In the rows, 128 means zero.
[137 146  96 126 113 148 109 142 178 136 123 107 141 111 135 105 143 150
  99 131 163 137 103 123 120 116  98 111 139 151 128 146 116 122 122 147
 103 134 114 151 106 130 137 122]
2
[112 162 151 118 139 120 144 112 128 106 132 119  91 127 118 134 149 138
 125 118  81 118 121 133 147  98 132 141 161 105 124 139 128 115 130 113
 123 142 167 134 136 138 139 121]
0
[161  97  66 155  74 155  85 174 166 135  90 129 160 116 145  67 105 144
 104 190 209 151 138  73 121 109  40 105  66 181 121 132  81 134  87 158
 103  98 109 141  84  89 156 152]
9
[157 100 100  98  91  60 145 135 116  63 114 143 124 168 194  90  90 132
 134 140 119 130 125  93 152 116 164 125 147 139 180 150  85  94 135 128
 146 139 135  90 162 167 125 126]
0
[160  90  97 148  93 101 123 133 127 106  96 150 116 146 168  89  72  97
 131 129 155 124 117  81 138 122 111 123 105 111 156 128  82 132 121 144
 146 117  63  93 121 135 120 130]
3
[ 99 175 170 165 172 224 120 125 167 197 152  99 140  67  75 186 179 125
 118 138 127 114 157 162 128 120  76 136 129 130  82 105 187 135 145 139
 117 123 155 198  96  97 102 123]
11
[ 93 206 197 158 177 181  99 122 142 146 137 112  71  96  69 166 164 143
 112 105  70 102 129 154 109  80  75 182 159 118  95 128 133 116 109 129
  78 129 202 162 101 109 156 133]
9
[109 144 154 164 176 191 105 121 146 168 109 133 134 111  89 155 146 109
 108 125 126 112 139 155 139 115  82 155 126 118  65 129 134 153 107 122
  96 117 155 165 103 116 132 142]
7
[103 131 201 123 163  99 148  80 108 121 148 130  80 153 139 154 132  99
 121  81  71 104 111 163 134 109 173 193 178  95 133 118 131 130 154 115
 121 133 133 122 140 161 122 104]
7
[ 96 183 204 120 159 161 151  95 141 148 158 111 131 119 101 184 165 125
 151 102  72 107 114 168  97 109 150 164 161 106 122 107 179 118 161 112
 164 145 131 162 139 146  93  95]
6
[154 109 130 121 103  84 143 132 125  94 130 133 113 165 189  96 109 131
 141 130 105 143 143 109 114 120 155 154 132 176 184 122 109 111 131 140
 130 120 129 114 129 138 119 130]
9
[139 105 144  94 135  97 148 109  98 120 137 135 119 150 164 122 100  97
 142  99 151 124 100 140 146 131 131 129 161  92 132 110 122 129 118 115
 172 119  85 100 161 142 141 133]
2
[143  81 157 102 140  90 149 116  49  80 124 165 116 166 163 138  88  90
 166 118 108 105 137 119 170 132 144 147 145  83 140 109 120 103 123 104
 186 118 130  84 196 164 120 144]
0
[119 149 110 157 101  80 113 121 147  70 112 119  57 153 131 111  97 161
 107 114  72 133 107  98 109 104 174 129 160 139 169 181  89  72 129 147
  58 178 186  77 118 163 166 111]
4
[101 169 144 169 163 189 115 112 187 166 127 111 148 107  89 151 177 123
  96 127 121 130 134 157 111 118 109 157 144 142  86 130 147 148 141 134
  85 136 131 183  92 121 105 111]
7
[117 114 210 114 191 156 146 113  56 146 134 167 110 129 109 178 110  82
 165 100 119  84 155 157 187 120  85 155 142  51  83  96 141 140 108  92
 191 101 156 125 178 130 118 169]
0
[115 151 178 125 169 131 135 112  87 107 140 145  67 133 114 156 122 120
 137  98  58 102 137 134 163  99 118 159 166  82 118 147 114 109 112 101
 134 139 195 123 159 140 134 150]
0
[144  76  92 152 108 138 110 138 143 149  83 140 158 136 154 103 100  99
 111 160 195 132 144 117 143 131  88 134  90 145 103 122 101 151 109 128
 125  94  98 130 106 114 129 150]
7
[128 135 170 130 172 131 137 122 124 140 156 133 126 118 125 164 133 104
 138 115 109 103 131 155 151 141 128 145 143 117 119 114 148 124 138 136
 146 117 146 139 152 131 104 115]
11
[143  84  75 117  61  88 140 140 165  88  95 122 173 162 171  95 152 118
 128 164 173 154 112 107 127 156 165 105  92 143 173 120 123 122 168 152
 154 135  50 115 126 150  99  92]
10
[124 147 144 109 149 118 137 122 125 112 147 123 101 139 132 139 129 126
 135 115 107 143 123 149 119 131 153 132 135 103 136 136 149 130 147 131
 132 138 112 134 135 140 118 125]
8
[112 182 174 141 144 162 122 109 153 141 140 107 117 120  88 158 174 137
 125 112  91 113 139 153 130 107 121 147 173 133 110 138 157 109 133 142
 101 119 187 152 122 119 116 129]
1
[135 106 135 121 147 165 109 132  99 156 124 137 138 116 126 135 104 103
 136 126 180 110 121 133 151 134  74 115 133  96  94 109 129 132 100 128
 158 108 103 126 138 125 135 157]
2
[138 110 187 121 141 118 131 113  76 114 129 152  75 142 145 154  70 116
 155 110  86  81 151 134 153 104 110 164 135 106 128 124 111 102  98 112
 175 114 158 101 160 128 136 163]
6
[172  66  94 153 117 139 115 146  99 132  83 175 155 144 155  99  55  72
 147 137 186 107 151  87 163 142  54 110  72  96 115 109  87 153  87 139
 170  82  60  97 140 117 119 164]
3
[131 150 108 150 102 130  97 149 158 115 114 113 117 120 127 103 152 157
 111 144 112 142 110  99 100 106 126 143 136 179 150 154 104 101 133 155
  74 148 158 136 101 137 134 118]
9
[158  77 127 118 131 152 128 146 125 160 106 163 211 144 129 136  98  93
 171 154 218 119 160 123 157 163  71 109  95 114  83  84 155 156 104 127
 201  53  91 130 146 104  97 160]
1
[134 143  85 105  49  56 160 128 171  64 128  93 118 164 189  73 153 176
 118 144  95 150  85  80 112 117 222 130 159 173 212 154 123  85 175 136
 128 172 134 124 115 183 107  71]
0
[128 177  32 150  51 116  88 161 219  91 104  85 105 120 131  66 156 183
  68 172 160 177  80  90  98 102 118  88 116 163 157 198  95 107 145 167
  41 166 120 152  78 111 137 102]
8
[133  93 107  98  92  71 146 120 115  76 113 136 113 164 173  97 127 129
 134 140 107 143 113 113 136 134 190 118 123 126 175 138 111 118 155 137
 139 145 108  97 133 161 134 110]
10
[141  72 110 121 123 118 149 130 148 149  99 153 185 165 172 111 109  87
 136 143 197 150 123 132 122 145 146 134 102 133 125  97 132 172 146 116
 156  94  57 138 127 130  96 122]
7
[109 157 105 162 119 160 119 129 180 142 115 108 147 120 102 120 136 143
 111 147 156 159 121 118  92 124 112 102 114 122 115 139 141 130 136 144
  96 147 122 137  96 129 133 107]
4
[ 81 230 162 155 131 169 124 106 194 139 149  90  77  94  76 155 199 180
  95 110  38 121  95 144  81  76 139 160 157 142 132 173 143 103 149 128
  81 172 197 179  93 126 131  87]
6
[144  96 116 140 124 159 119 154 153 162 115 132 152 109 133 138 117 110
 128 156 191 123 141 119 147 141  83 113  88 134 113 105 142 137 133 140
 139  97 109 153 126 101 114 130]
11
[135  91 128 136 126  73 129 107 112 102 111 145 113 163 159 114  93  89
 118 111 118 122 108 127 149 128 154 159 148 117 127 136  83 126 116 115
 130 126 112  85 141 149 139 124]
7
[179  73  23 152  74 124  93 164 148 116  59 142 142 128 162  40  60 117
 109 170 201 144 128  48 146 118  70  65  49 136 144 161  48 136  83 161
 114 113  70  94 100  94 139 149]
3
[110 145 145 130 154 164 150 125 176 178 156 104 158  95 110 154 178 123
 134 136 155 137 128 162 126 145 139 130 126 123 112 101 181 145 176 130
 145 129 119 185 114 126  89  87]
11
[136 101 137 112 136 117 131 134 107 134 137 126 148 131 144 138  97 111
 166 143 150 125 116 126 133 135 141 133 122 115 121 101 135 130 132 136
 165 115  93 120 147 137 117 119]
5
[126 118 170 130 166 150 103 116  82 128 125 159  80 130  86 153 101 129
 149 111 102  98 150 126 166 108 103 144 151  92  93 149 124 111  95 123
 118 106 211 113 148 119 150 170]
1
[118 120 168 133 201 199 102 135  77 177 129 146 160  91  91 187  96  98
 169 149 159 108 149 147 142 134  75 137 111  79  57  95 160 143  97 127
 163 108 130 139 154 108 122 158]
5
[151 108 101 135  98 117 100 140 135 107 106 140 136 136 126 111 118 124
 131 143 159 139 118  97 134 132 123 111 131 137 129 156 104 102 123 148
 114 119 137  99 137 129 129 139]
1
[138  90 138 123 122  47 121 107  83  64 105 160  53 178 179 105  66 103
 114  99  86 106 100 120 149 110 174 169 160 110 154 149  56  97 112 115
 105 131 157  61 148 165 169 137]
7
[178  46  99  73  72   4 153 130  81  36 114 159 113 199 236  43  52 132
 149 129 142 157 105  83 125 124 212 144 126 163 219 124  62  99 141 134
 152 125 104  63 179 173 148 115]
9
[129 155 104 143  93 102 147 110 167  96 131 109 109 147 147 107 158 133
 118 112  80 137  97 105  99 117 185 135 155 134 194 141 128  98 184 158
 101 168  87 119 116 169  91  72]
3
[136 158 106 144  87 124  92 133 173 102 119 107  87 122 110 106 144 172
  90 137 103 140 122 107 125  92 128 124 160 165 146 182 100  76 120 153
  54 146 202 126 102 124 148 128]
1
[132 102 161  95 139 123 156 113 122 141 146 141 162 147 131 135 137 116
 166 121 144 136 138 146 145 144 153 130 143 123 127 107 166 140 161 132
 173 100 125 133 154 143  94 123]
1
[128 130 165 116 130 119 147 116 123 116 130 142 120 149 146 142 113 121
 158 118 103  94 125 133 127 120 134 153 130 128 135 121 128 118 133 119
 168 113 133 125 155 137 115 125]
6
[ 96 186 204 148 215 205  91 122  97 169 138 139  64  84  53 190 131 107
 127  99 101  98 152 175 148 114  49 149 128  65  56 146 149 147  93 120
 106 118 183 155 116  94 141 176]
8
[121 149 136 132 116 132 121 119 164 131 128 118 136 131  95 130 161 138
 125 130 124 139 107 128 131 116 132 126 156 141 117 146 139 115 137 137
 109 121 166 133 121 121 123 115]
1
[142 131 111 110  96  82 145 138 150  96 143 119 119 150 170 109 129 135
 127 131 126 151 122 134 117 131 163 123 134 151 174 140 132 117 158 149
 137 140  86 123 122 142 105 119]
8
[137 107 165 113 141 117 136 125 101 126 136 146 117 141 146 119 121 130
 143 125 121 122 132 127 138 119 120 162 130 135 131 113 123 132 120 127
 138 111 151 126 139 137 135 140]
9
[105 173  94 140  79 115 118 123 186  83 118  90 103 127 124 104 192 160
  82 145  82 147  85 113  99 105 161 121 142 139 157 163 112 106 156 151
  76 174 125 140  84 143 146  83]
10
[153 111  12 126  46 132 119 177 208 126  86 103 195 109 162  51 135 151
  92 209 232 182 113  80 132 120  88  58  79 162 138 155  89 130 125 146
 128 142  86 139  97 109 133 121]
0
[165  72  80 130  62  95 109 161 136 112  95 143 153 146 180  66  77 131
 121 167 209 151 114  72 123 119  89 124  88 157 151 115  72 131 112 145
 141  95  77 109 121 118 140 140]
9
[125 148  90 162  97 147 119 129 171 133 101 114 126 111 126 104 130 122
 106 133 137 130 107 100 114 112  99 116 114 109 134 126 117 137 137 145
 112 134  74 138  97 120 119 108]
3
[144 115  97 160 124 135 102 156 141 112  88 153 134 146 135 110  71 119
 131 144 168 120 147 108 129 142  88 103  94 128 111 140  99 122  82 144
 115 115 144  99 122 126 150 152]
4
[125 150 124 150 154 149  88 134 121 121 122 126 103 102  94 146  97 135
 126 142 101 136 120 122 134 107 103 130 138 123  92 144 109 111  91 137
  93 144 168 127 130 111 154 139]
5
[124 114 194 112 162 131 139 102  83 135 142 153 123 146 114 159 118 100
 160  97 113 111 135 147 156 128 136 150 156  95 108 112 154 134 125 119
 169  95 152 120 172 124 110 147]
1
[122 122  97 154 109 120 100 125 142 112 103 127 107 136 132 104 132 127
  97 134 121 135  99 107 114 114 152 147 139 145 131 159  94 111 136 132
  69 151 142 122 107 151 141 111]
7
[111 181 182 120 165 138 142 112 146 123 160 108  92 130 122 162 146 126
 128 106  74 133 147 179 124 115 135 147 157 119 135 127 169 128 147 133
 124 135 139 159 116 121  97 128]
8
[152 108  93 118 111 120 112 158 132 122 109 146 129 138 151  99  90 116
 120 148 188 157 119 117 134 134  93  97  84 108 124 146 108 148 109 135
 134 113  85 123 124 110 132 154]
8
[107 135 165 127 147 144 130 111 112 119 125 133 115 120 115 154 148 108
 129 124 115 114 139 157 145 129 114 141 124  81 112 109 143 134 130 127
 156 129 114 134 126 127 122 129]
10
[143  83  92 144 117 131 112 138 140 145  90 148 171 138 150 107 109  93
 117 149 198 140 124 118 131 148 116 130  97 131 110 124 107 148 124 124
 128 115  86 123 119 133 113 130]
7
[119 144  95 147  99  97 109 123 171 103 111 120  85 144 144  88 139 143
  80 127 102 151  79 113 103  98 174 141 153 157 155 178  76 114 147 136
  49 161 154 127  87 149 144 100]
7
[172  45  91  92  70  58 149 135 121  93 113 150 171 181 197  76  78  98
 161 146 201 154 120  98 145 149 160 102 118 137 160 113 102 131 145 138
 184  86  62  87 162 139 115 131]
1
[132 107  69 108  63  70 142 129 150  69 106 121 118 164 173  75 143 144
 121 157 121 163  99 101 120 130 193 107 124 154 182 152 102 115 168 147
 117 157 101 108 117 158 138  98]
10
[139 107 100 139 123 125 109 148 137 128 120 135 111 114 128 122 116 127
 113 148 149 130 108 109 142 126 123 113 117 132 126 148 105 114 129 143
 106 130 150 124 134 122 145 125]
11
[135 129 146 135 140 104 145 103 100  96 128 143  89 151 146 135 106  96
 150  91  68 105 129 119 134 127 153 152 155  94 165 117 124 103 147 132
 141 142 103  94 155 158 100 116]
3
[133  70 210  88 172  93 164 100  34  98 127 170 135 167 156 175 118  51
 187  94  98  94 145 170 178 166 157 156 128  66 130  73 153 131 137 108
 227 107  85  82 199 159  95 140]
10
[115 152 193 152 186 169 129  94  90 139 125 138  86 121  92 176 125  85
 145  83  70  83 146 151 146 118 106 163 148  63 111 105 146 118 130 126
 132 127 132 122 147 139 107 135]
3
[103 175 148 135 131 152 129 108 175 126 146 102 124 121  88 136 193 155
 123 120 101 143 107 140 108 104 160 138 167 137 122 151 155 116 161 137
  96 138 175 164 105 135 121  98]
1
[117 187  85 168  97 121 101 139 208 103 132  93  65 111 110 115 170 174
  74 139  89 148  82 102  96  95 163 130 155 181 170 194 100  76 159 161
  32 176 192 147  91 125 142  80]
11
[120 149 113 140 115 147 127 132 177 114 108 116 153 127 122 129 180 132
 107 150 130 132 126 134 124 132 129 121 113 142 128 136 134 130 135 149
 123 141 111 150 102 121 114 112]
10
[177  91  92  94  86  26 128 127  96  35 126 144  74 196 219  74  65 122
 128 103 111 126 100 103 137 121 182 135 176 146 204 160  58  68 112 136
 120 138 125  61 172 175 156 129]
2
[140  81  83 116  73  78 136 135 131  85  93 137 138 165 176  87 121 118
 125 153 152 148 108  98 136 138 161 109  94 124 170 138  99 130 143 142
 151 131  79  99 133 140 127 113]
10
[159  73 127 120 125  93 138 141 110 111 103 163 137 173 173 112  48  97
 154 127 176 135 137 116 130 154 147 108 103 111 144 117 106 130 112 131
 160 113 100  76 145 147 123 147]
4
[122 170 110 122 113 119 147 124 174 103 131 101 143 126 134 115 162 153
 117 139 106 144 122 130 128 111 152 127 160 150 145 141 129 108 154 134
 125 158 143 148 128 150 108 102]
0
[128 186  83 149 110 164  75 142 182 124 120  89  99 100 107 108 154 156
  80 136 138 148  84 115  97 105 102 111 159 153 131 179  95  87 122 152
  53 164 154 143  91 130 149 123]
2
[156  51 119 118 121  68 122 125  88  98  92 173 107 175 192  99  51  85
 129 123 152 119 120 111 158 144 153 149 118 119 140 129  72 131 108 113
 138 105 113  76 150 144 132 149]
7
[106 141 161 167 167 237  95 138 141 185  99 124 161  84  65 177 166  92
 121 156 160 100 173 156 154 131  20 127  82 100  48 104 157 160  90 131
 148  96 124 176  94  74 117 165]
10
[154  81 182 101 145  72 151 122  69  98 137 169 128 179 180 123  80  95
 171  98 108 104 143 130 147 128 147 173 142 129 160  94 110 122 118 122
 175  97 121  92 177 157 118 139]
9
[119 126 207 130 184 177 132 119  91 169 144 143 135 117 108 164 130  95
 155 112 132 102 158 159 143 125  62 166 122  93  81  74 155 157 110 118
 164  88 122 151 142 111 123 156]
9
[133  94  84 118  79  69 151 118 166 110 111 123 166 161 186  80 128 116
 112 140 159 165  87 111 109 135 188 130 129 154 167 125 112 138 170 130
 130 139  61 110 119 159 113  82]
7
[ 99 199 125 159 114 101 127 114 188  90 139  92  65 147 116 115 153 165
  95  98  49 153  92 133  77 102 213 133 175 158 184 182 115  82 161 155
  49 195 189 122  99 164 126  76]
4
[163  71 107  92 117  57 144 138  93  81 127 151 152 168 195 110  60 123
 168 144 129 139 110 108 142 139 185 123 129 142 166 115 103 107 131 144
 172 126  96  79 175 153 116 127]
5
[137 136 128 131 139 135 115 132 113 101 117 146 102 127 130 125 107 127
 116 135 110 116 139 111 159 109  91 124 135 101 115 152  97 114  92 124
 122 132 166 118 144 127 145 154]
0
[162  56 132 102 141  86 129 142  60 107 114 184 110 171 181 120  29  70
 166 128 177 128 152 134 169 155 111 116  94  84 125 115 102 153 104 121
 184  82  82  84 170 122 123 185]
8
[ 96 143 206 139 211 184 128  92 106 172 132 139 134 123  90 186 143  81
 136 102 107  98 137 178 135 129 118 169 151  80  69  97 162 150 129 103
 127 114 139 150 129 135 110 133]
7
